Below is a small trained network, with its code and all its weights. Each question gives an input and a target symbol and asks what happens when units are switched off, that is, made to give their printed mean instead of their output.

import numpy as np


def w(rows, s, z=0):
    codes = np.array(rows[::2]) - 128.0
    scale = np.full(codes.shape[1], s)
    scale[-1] = z or s
    return codes * scale


def f(y):
    return y / 2 * (1 + np.tanh(0.7978845608 * (y + 0.044715 * y**3)))


def softmax(a):
    e = np.exp(a - a.max(-1, keepdims=True))
    return e / e.sum(-1, keepdims=True)


def log_softmax(a):
    a = a - a.max(-1, keepdims=True)
    return a - np.log(np.exp(a).sum(-1, keepdims=True))


def net(x, mask):
    ids = ['Σαγεθμπτ'.index(c) for c in x.split()]
    T = len(ids)
    res = E[ids] + P[:T]
    u = 0
    for l in range(2):
        q, k, v = (res @ M[l].T for M in (Q, K, V))
        z = softmax(np.where(np.tri(T) > 0, q @ k.T / 3**0.5, -1e9)) @ v
        res = res + np.where(mask[u], z, O[l][:, -1]) @ O[l][:, :-1]
        u += 1
        y = f(res @ A[l][:, :-1].T + A[l][:, -1])
        res = res + np.where(mask[u : u + 4], y, B[l][:, -1]) @ B[l][:, :-1]
        u += 4
    return log_softmax(res[-1] @ U[:, :-1].T + U[:, -1])


Q, K, V, O, A, B = {}, {}, {}, {}, {}, {}
E = w([
[81,186,95],'Σ',
[44,53,178],'α',
[218,119,139],'γ',
[109,103,4],'ε',
[220,136,82],'θ',
[121,119,88],'μ',
[175,109,43],'π',
[108,229,104],'τ',
],0.015)
P = w([
[3,144,138],'0',
[97,30,5],'1',
[100,24,11],'2',
[55,106,125],'3',
[55,86,108],'4',
[23,128,141],'5',
[16,121,140],'6',
[40,85,118],'7',
[67,70,52],'8',
[17,121,115],'9',
],0.0049)
Q[0] = w([
[69,136,36],'0.h1',
[200,100,202],'0.h1',
[254,170,72],'0.h1',
],0.0093)
K[0] = w([
[81,90,117],'0.h1',
[208,214,4],'0.h1',
[138,162,108],'0.h1',
],0.013)
V[0] = w([
[5,41,233],'0.h1',
[108,255,105],'0.h1',
[38,139,157],'0.h1',
],0.0069)
O[0] = w([
[163,6,148,252],'0.h1',
[140,203,5,68],'0.h1',
[124,68,104,197],'0.h1',
],0.012,0.0037)
A[0] = w([
[115,122,49,98],'0.n1',
[126,149,183,148],'0.n2',
[123,11,142,255],'0.n3',
[222,199,128,172],'0.n4',
],0.012,0.0048)
B[0] = w([
[10,170,150,148],'0.n1',
[201,2,93,124],'0.n2',
[157,143,249,255],'0.n3',
[89,227,142,153],'0.n4',
],0.0058,0.022)
Q[1] = w([
[237,35,71],'1.h1',
[166,192,202],'1.h1',
[2,129,210],'1.h1',
],0.0088)
K[1] = w([
[91,177,118],'1.h1',
[169,2,124],'1.h1',
[197,173,83],'1.h1',
],0.0064)
V[1] = w([
[130,232,223],'1.h1',
[222,157,92],'1.h1',
[153,116,1],'1.h1',
],0.0073)
O[1] = w([
[156,162,138,245],'1.h1',
[127,255,228,64],'1.h1',
[111,118,163,1],'1.h1',
],0.01,0.0073)
A[1] = w([
[99,159,27,93],'1.n1',
[39,88,156,254],'1.n2',
[10,173,136,74],'1.n3',
[150,98,214,236],'1.n4',
],0.011,0.0077)
B[1] = w([
[164,98,255,177],'1.n1',
[126,93,21,198],'1.n2',
[78,58,174,157],'1.n3',
[153,187,77,250],'1.n4',
],0.0081,0.023)
U = w([
[119,73,149,90],'Σ',
[238,127,88,56],'α',
[181,241,34,71],'γ',
[120,77,124,35],'ε',
[159,207,121,194],'θ',
[151,170,2,254],'μ',
[137,140,121,87],'π',
[128,86,199,102],'τ',
],0.0095,0.0093)

Each question gives the input, a string of symbols that net reads in full, and the target symbol t.
The units are the heads (3 rows each of Q, K, V and O) and the neurons (one row each of A and B). Each row of codes is followed by its name. A weight is (code - 128) times the scale printed after its matrix; where a second scale follows, it is the last column's (O, A, B and U).
mask holds one flag per unit, layer by layer, with each layer's heads first. A switched-off unit (its flag False) gives its mean, the last column of its rows in O or B, instead of its output. The means were averaged over made-up inputs and are rounded, as every weight is.
A unit's drop is (log p(t) with every unit on - log p(t) with that unit switched off) / (log p(t) with every unit on - log p(t) with every unit switched off).
The circuit of an input: a set's keep is (log p(t) with only the set's units on - log p(t) with every unit switched off) / (log p(t) with every unit on - log p(t) with every unit switched off). Starting from all 10 units, units are removed one at a time, each time the one whose removal leaves the highest keep (on an exact tie, the one counted first), for as long as the keep stays at least 0.8.
units of the circuit, in order: the units of the circuit, biggest drop first
unit that matters most: the unit with the biggest drop
k most important neurons: the k neurons with the biggest drops, biggest first
k most important neurons of layer l: the k neurons of layer l with the biggest drops, biggest first
drop of u: that unit's drop, to one decimal
input ε μ Σ, target Σ: most important neuron of layer 1	(1.n4)
input α θ μ τ τ μ μ μ ε, target α: units of the circuit, in order	(0.h1, 1.n4, 0.n3)
input τ ε θ, target τ: 2 most important neurons of layer 1	(1.n4, 1.n1)
input Σ μ α α, target α: units of the circuit, in order	(1.n4, 0.h1, 0.n3, 1.n2)
input μ μ θ α α μ, target α: units of the circuit, in order	(0.h1, 1.n4, 0.n3, 1.n2)
input θ θ τ γ, target θ: 3 most important neurons	(1.n4, 1.n2, 0.n3)
input θ Σ μ μ θ μ θ τ μ θ, target θ: 4 most important neurons	(1.n2, 1.n4, 1.n1, 0.n4)
input μ μ θ μ π τ θ τ τ, target τ: 2 most important neurons	(1.n4, 0.n3)
input θ μ α μ π, target α: units of the circuit, in order	(0.h1, 0.n3, 1.n4, 1.h1)
input α μ μ θ μ ε, target α: units of the circuit, in order	(0.h1, 1.n4, 0.n3, 1.n2)
input π α μ α π, target α: units of the circuit, in order	(0.h1, 1.n4, 0.n3, 1.h1)
input μ Σ μ μ α α μ Σ, target α: 3 most important neurons	(1.n4, 0.n3, 0.n1)
input μ μ γ μ θ θ α, target α: units of the circuit, in order	(1.n4, 0.h1, 1.n2, 0.n3)
input μ θ θ μ θ μ ε θ, target θ: 3 most important neurons	(1.n2, 1.n4, 0.n4)
input Σ μ Σ γ, target μ: unit that matters most	0.n3
input τ α μ μ μ τ μ τ, target α: 2 most important neurons	(0.n3, 0.n1)
input μ μ μ μ μ μ α τ, target α: 2 most important neurons	(1.n4, 0.n3)
input Σ π ε, target ε: 2 most important neurons of layer 1	(1.n1, 1.n4)
input τ μ θ τ, target τ: 4 most important neurons	(1.n3, 1.n4, 0.n3, 1.n1)
input τ α α μ, target α: unit that matters most	0.h1
input α θ μ Σ α α Σ, target α: 3 most important neurons of layer 0	(0.n3, 0.n1, 0.n4)
input μ μ μ θ μ μ μ μ α, target μ: drop of 1.n1	0.6
